Below are the code and all the weights of a small trained network. Each question names an input and a target symbol and asks about switching units off, where a switched-off unit gives its printed mean instead of its output.

import numpy as np


def w(rows, s, z=0):
    codes = np.array(rows[::2]) - 128.0
    scale = np.full(codes.shape[1], s)
    scale[-1] = z or s
    return codes * scale


def f(y):
    return np.maximum(y, 0)


def softmax(a):
    e = np.exp(a - a.max(-1, keepdims=True))
    return e / e.sum(-1, keepdims=True)


def log_softmax(a):
    a = a - a.max(-1, keepdims=True)
    return a - np.log(np.exp(a).sum(-1, keepdims=True))


def net(x, mask):
    ids = ['αεηθξπσφψω'.index(c) for c in x.split()]
    T = len(ids)
    res = E[ids] + P[:T]
    q, k, v = (res @ M[0].T for M in (Q, K, V))
    z = softmax(np.where(np.tri(T) > 0, q @ k.T / 2**0.5, -1e9)) @ v
    res = res + np.where(mask[0], z, O[0][:, -1]) @ O[0][:, :-1]
    y = f(res @ A[0][:, :-1].T + A[0][:, -1])
    res = res + np.where(mask[1:13], y, B[0][:, -1]) @ B[0][:, :-1]
    return log_softmax(res[-1] @ U[:, :-1].T + U[:, -1])


Q, K, V, O, A, B = {}, {}, {}, {}, {}, {}
E = w([
[136,24,110,86,161],'α',
[193,69,112,131,77],'ε',
[137,220,171,134,164],'η',
[169,44,80,84,121],'θ',
[158,44,138,120,119],'ξ',
[48,208,136,112,95],'π',
[154,43,171,136,115],'σ',
[54,151,36,164,201],'φ',
[10,68,249,158,180],'ψ',
[165,69,129,92,122],'ω',
],0.015)
P = w([
[159,54,169,254,99],'0',
[136,102,124,81,113],'1',
[133,100,116,79,107],'2',
[133,105,109,76,108],'3',
[131,98,106,78,105],'4',
[134,97,99,73,105],'5',
[129,99,108,75,114],'6',
[138,101,103,77,105],'7',
[129,100,103,78,115],'8',
[135,105,107,69,105],'9',
[135,107,102,70,103],'10',
[135,102,101,69,108],'11',
[132,108,102,77,111],'12',
],0.0073)
Q[0] = w([
[162,20,51,116,147],'H0',
[172,10,130,50,122],'H0',
],0.013)
K[0] = w([
[133,100,86,246,123],'H0',
[143,85,144,236,102],'H0',
],0.013)
V[0] = w([
[69,30,186,163,198],'H0',
[181,123,191,184,1],'H0',
],0.008)
O[0] = w([
[122,180,104,136,222,254],'H0',
[85,104,97,245,88,72],'H0',
],0.011,0.0054)
A[0] = w([
[66,46,102,50,89,194],'N0',
[145,125,76,107,117,118],'N1',
[206,94,176,37,110,43],'N2',
[104,167,185,123,150,76],'N3',
[253,58,127,72,112,207],'N4',
[39,175,229,66,132,171],'N5',
[121,254,81,149,201,8],'N6',
[139,163,34,143,142,178],'N7',
[126,203,164,104,66,252],'N8',
[106,204,124,145,173,127],'N9',
[122,55,186,132,171,132],'N10',
[140,59,125,106,92,97],'N11',
],0.009,0.0031)
B[0] = w([
[137,149,149,158,72,232],'N0',
[129,142,144,141,143,181],'N1',
[5,80,132,136,121,179],'N2',
[140,118,135,162,167,151],'N3',
[161,132,152,120,160,224],'N4',
[120,110,101,171,136,221],'N5',
[109,146,141,112,94,255],'N6',
[113,156,125,126,157,243],'N7',
[143,72,113,100,146,154],'N8',
[123,133,152,116,60,213],'N9',
[159,160,123,125,137,181],'N10',
[135,137,151,129,81,164],'N11',
],0.017,0.0065)
U = w([
[153,121,38,136,166,80],'α',
[198,149,207,117,83,100],'ε',
[255,133,44,47,223,162],'η',
[200,141,220,101,65,112],'θ',
[117,59,204,68,146,94],'ξ',
[60,54,66,155,34,120],'π',
[237,140,130,112,133,232],'σ',
[96,215,99,90,105,170],'φ',
[91,151,90,208,203,1],'ψ',
[188,143,134,130,131,122],'ω',
],0.0082,0.0042)

Each question gives the input, a string of symbols that net reads in full, and the target symbol t.
The units are the heads (2 rows each of Q, K, V and O) and the neurons (one row each of A and B). Each row of codes is followed by its name. A weight is (code - 128) times the scale printed after its matrix; where a second scale follows, it is the last column's (O, A, B and U).
mask holds one flag per unit, heads first, then neurons. A switched-off unit (its flag False) gives its mean, the last column of its rows in O or B, instead of its output. The means were averaged over made-up inputs and are rounded, as every weight is.
A unit's drop is (log p(t) with every unit on - log p(t) with that unit switched off) / (log p(t) with every unit on - log p(t) with every unit switched off).
The circuit of an input: a set's keep is (log p(t) with only the set's units on - log p(t) with every unit switched off) / (log p(t) with every unit on - log p(t) with every unit switched off). Starting from the 12 units with the biggest drops (on a tie, the unit counted first), units are removed one at a time, each time the one whose removal leaves the highest keep (on an exact tie, the one counted first), for as long as the keep stays at least 0.8.
units of the circuit, in order: the units of the circuit, biggest drop first
k most important neurons: the k neurons with the biggest drops, biggest first
drop when u is switched off: that unit's drop, to one decimal
input π ε π α ω η θ, target θ: units of the circuit, in order	[H0; N0; N11; N4]
input ψ ψ η φ ψ θ ω ψ ξ, target φ: units of the circuit, in order	[H0; N6; N9]
input φ ε φ φ φ φ ω π σ ε α θ, target ξ: most important neuron	[N2]
input φ ψ ε σ η ω, target ξ: units of the circuit, in order	[N2; H0; N4]
input φ φ φ φ η, target ξ: units of the circuit, in order	[H0; N8; N2]
input α φ π φ φ φ φ φ φ ψ ε φ ε, target η: units of the circuit, in order	[H0; N0; N9; N4]
input π φ α ε α α ε ψ α, target θ: units of the circuit, in order	[H0; N0; N11; N2]
input π ψ η ε ξ φ ξ φ ε ε θ, target θ: 3 most important neurons	[N0; N11; N4]
input α σ ε ψ, target ψ: units of the circuit, in order	[N5; H0]
input α φ π α η θ φ θ ω, target η: 2 most important neurons	[N0; N2]
input π α φ θ ε ε η π, target π: 2 most important neurons	[N5; N4]
input α φ φ ε ω, target η: drop when H0 is switched off	1.3
input φ φ π, target π: drop when N4 is switched off	0.1
input ε θ ω θ, target π: drop when N7 is switched off	0.0
input α ξ φ η σ, target η: drop when N0 is switched off	0.2
input α π ε ε α, target η: most important neuron	[N2]
